Below is a small trained network, with its code and all its weights. Each question gives an input and a class and asks what happens when units are switched off, that is, made to give their printed mean instead of their output.

import numpy as np


def w(rows, s, z=0):
    codes = np.array(rows[::2]) - 128.0
    scale = np.full(codes.shape[1], s)
    scale[-1] = z or s
    return codes * scale


def norm(h):
    return h / np.sqrt((h * h).mean(-1, keepdims=True) + 1e-5)


def f(y):
    return y / 2 * (1 + np.tanh(0.7978845608 * (y + 0.044715 * y**3)))


def log_softmax(a):
    a = a - a.max(-1, keepdims=True)
    return a - np.log(np.exp(a).sum(-1, keepdims=True))


def net(x, mask):
    res = np.array(x, float).reshape(1, 3) / 4 @ E
    u = 0
    for l in range(4):
        y = f(norm(res) @ A[l][:, :-1].T + A[l][:, -1])
        res = res + np.where(mask[u : u + 6], y, B[l][:, -1]) @ B[l][:, :-1]
        u += 6
    return log_softmax(norm(res)[-1] @ U[:, :-1].T + U[:, -1])


A, B = {}, {}
E = w([
[184,59,202,112,57],'x0',
[184,219,223,92,197],'x1',
[167,54,206,255,229],'x2',
],0.0055)
A[0] = w([
[49,183,57,139,229,202],'0.n1',
[150,152,160,62,209,4],'0.n2',
[146,91,1,205,71,28],'0.n3',
[173,94,126,185,225,110],'0.n4',
[180,60,81,166,70,76],'0.n5',
[167,106,150,9,138,63],'0.n6',
],0.0072,0.0038)
B[0] = w([
[241,99,110,122,135,254],'0.n1',
[72,189,141,127,160,136],'0.n2',
[4,123,132,122,142,187],'0.n3',
[143,119,99,207,57,212],'0.n4',
[70,93,77,2,179,163],'0.n5',
[108,100,139,129,156,145],'0.n6',
],0.0089,0.0047)
A[1] = w([
[111,236,100,51,55,129],'1.n1',
[231,72,184,122,52,50],'1.n2',
[80,51,179,208,177,1],'1.n3',
[19,42,33,111,137,49],'1.n4',
[171,255,214,123,135,71],'1.n5',
[76,167,113,21,110,32],'1.n6',
],0.0063,0.0034)
B[1] = w([
[163,82,168,235,68,220],'1.n1',
[132,123,125,33,119,168],'1.n2',
[134,130,138,195,49,148],'1.n3',
[47,225,166,81,119,254],'1.n4',
[2,117,130,199,150,200],'1.n5',
[194,163,142,164,144,177],'1.n6',
],0.0096,0.0036)
A[2] = w([
[73,80,238,147,131,147],'2.n1',
[118,174,164,143,174,2],'2.n2',
[91,213,53,162,194,128],'2.n3',
[134,204,250,162,185,161],'2.n4',
[150,172,106,156,181,60],'2.n5',
[138,80,203,1,130,78],'2.n6',
],0.0095,0.0059)
B[2] = w([
[150,198,97,3,101,238],'2.n1',
[85,63,176,18,38,113],'2.n2',
[128,126,100,37,121,212],'2.n3',
[1,164,122,40,76,254],'2.n4',
[110,12,89,86,69,136],'2.n5',
[232,220,38,52,177,173],'2.n6',
],0.0072,0.0047)
A[3] = w([
[165,183,107,89,62,78],'3.n1',
[162,146,170,126,60,185],'3.n2',
[218,135,87,79,159,167],'3.n3',
[164,174,183,211,95,255],'3.n4',
[109,124,101,170,46,220],'3.n5',
[130,41,8,126,177,114],'3.n6',
],0.011,0.0051)
B[3] = w([
[205,72,112,195,181,204],'3.n1',
[159,64,53,184,176,207],'3.n2',
[194,116,49,104,77,204],'3.n3',
[118,44,83,168,78,233],'3.n4',
[63,97,214,135,116,254],'3.n5',
[185,185,145,2,109,183],'3.n6',
],0.0099,0.0062)
U = w([
[3,185,168,16,40,231],'0',
[120,29,154,208,31,216],'1',
[207,156,54,6,103,220],'2',
[111,140,92,73,88,205],'3',
[139,206,190,180,199,2],'4',
[122,182,159,191,249,2],'5',
[132,192,130,186,252,2],'6',
[154,211,194,186,190,2],'7',
],0.011,0.0071)

Each question gives the input, the list of numbers given to net, and the class t.
The units are the neurons (one row each of A and B). Each row of codes is followed by its name. A weight is (code - 128) times the scale printed after its matrix; where a second scale follows, it is the last column's (A, B and U).
mask holds one flag per neuron, layer by layer. A switched-off neuron (its flag False) gives its mean, the last column of its row in B, instead of its output. The means were averaged over made-up inputs and are rounded, as every weight is.
A unit's drop is (log p(t) with every unit on - log p(t) with that unit switched off) / (log p(t) with every unit on - log p(t) with every unit switched off).
The circuit of an input: a set's keep is (log p(t) with only the set's units on - log p(t) with every unit switched off) / (log p(t) with every unit on - log p(t) with every unit switched off). Starting from the 12 units with the biggest drops (on a tie, the unit counted first), units are removed one at a time, each time the one whose removal leaves the highest keep (on an exact tie, the one counted first), for as long as the keep stays at least 0.8.
units of the circuit, in order: the units of the circuit, biggest drop first
unit that matters most: the unit with the biggest drop
top k neurons: the k neurons with the biggest drops, biggest first
top k neurons in layer l: the k neurons of layer l with the biggest drops, biggest first
drop when u is switched off: that unit's drop, to one decimal
input [-4,8,8], class 0: units of the circuit, in order : 2.n4
input [6,-2,5], class 2: top 3 neurons : 1.n2; 0.n5; 1.n1
input [-6,1,5], class 2: top 2 neurons : 0.n1; 1.n1
input [7,5,-7], class 1: top 3 neurons in layer 1 : 1.n1; 1.n4; 1.n6
input [6,6,5], class 0: top 3 neurons : 2.n4; 0.n1; 1.n5
input [8,6,4], class 2: top 3 neurons : 1.n2; 2.n6; 1.n4
input [-8,5,3], class 2: top 2 neurons : 0.n1; 1.n4
input [6,-6,1], class 0: units of the circuit, in order : 0.n1; 0.n3; 1.n4
input [5,7,-8], class 1: top 4 neurons : 1.n1; 1.n4; 3.n2; 3.n1
input [-4,-3,-4], class 1: top 2 neurons in layer 2 : 2.n6; 2.n1
input [4,-3,-4], class 1: top 3 neurons in layer 1 : 1.n1; 1.n2; 1.n6
input [4,8,8], class 0: top 2 neurons in layer 2 : 2.n4; 2.n1
input [-7,-6,-7], class 1: top 4 neurons : 1.n1; 0.n5; 3.n1; 1.n5
input [-7,-5,1], class 2: top 2 neurons : 0.n1; 2.n4
input [0,4,-5], class 1: units of the circuit, in order : 1.n1
input [5,5,-3], class 0: top 2 neurons : 0.n1; 1.n5
input [-6,-6,6], class 0: top 2 neurons in layer 0 : 0.n3; 0.n4
input [6,-8,5], class 0: top 2 neurons : 0.n5; 0.n1
input [3,-4,-3], class 0: top 2 neurons in layer 0 : 0.n1; 0.n3
input [-7,1,3], class 2: unit that matters most : 1.n1
input [6,7,4], class 0: top 2 neurons : 2.n4; 0.n1
input [-6,-3,1], class 2: drop when 0.n1 is switched off : 3.2
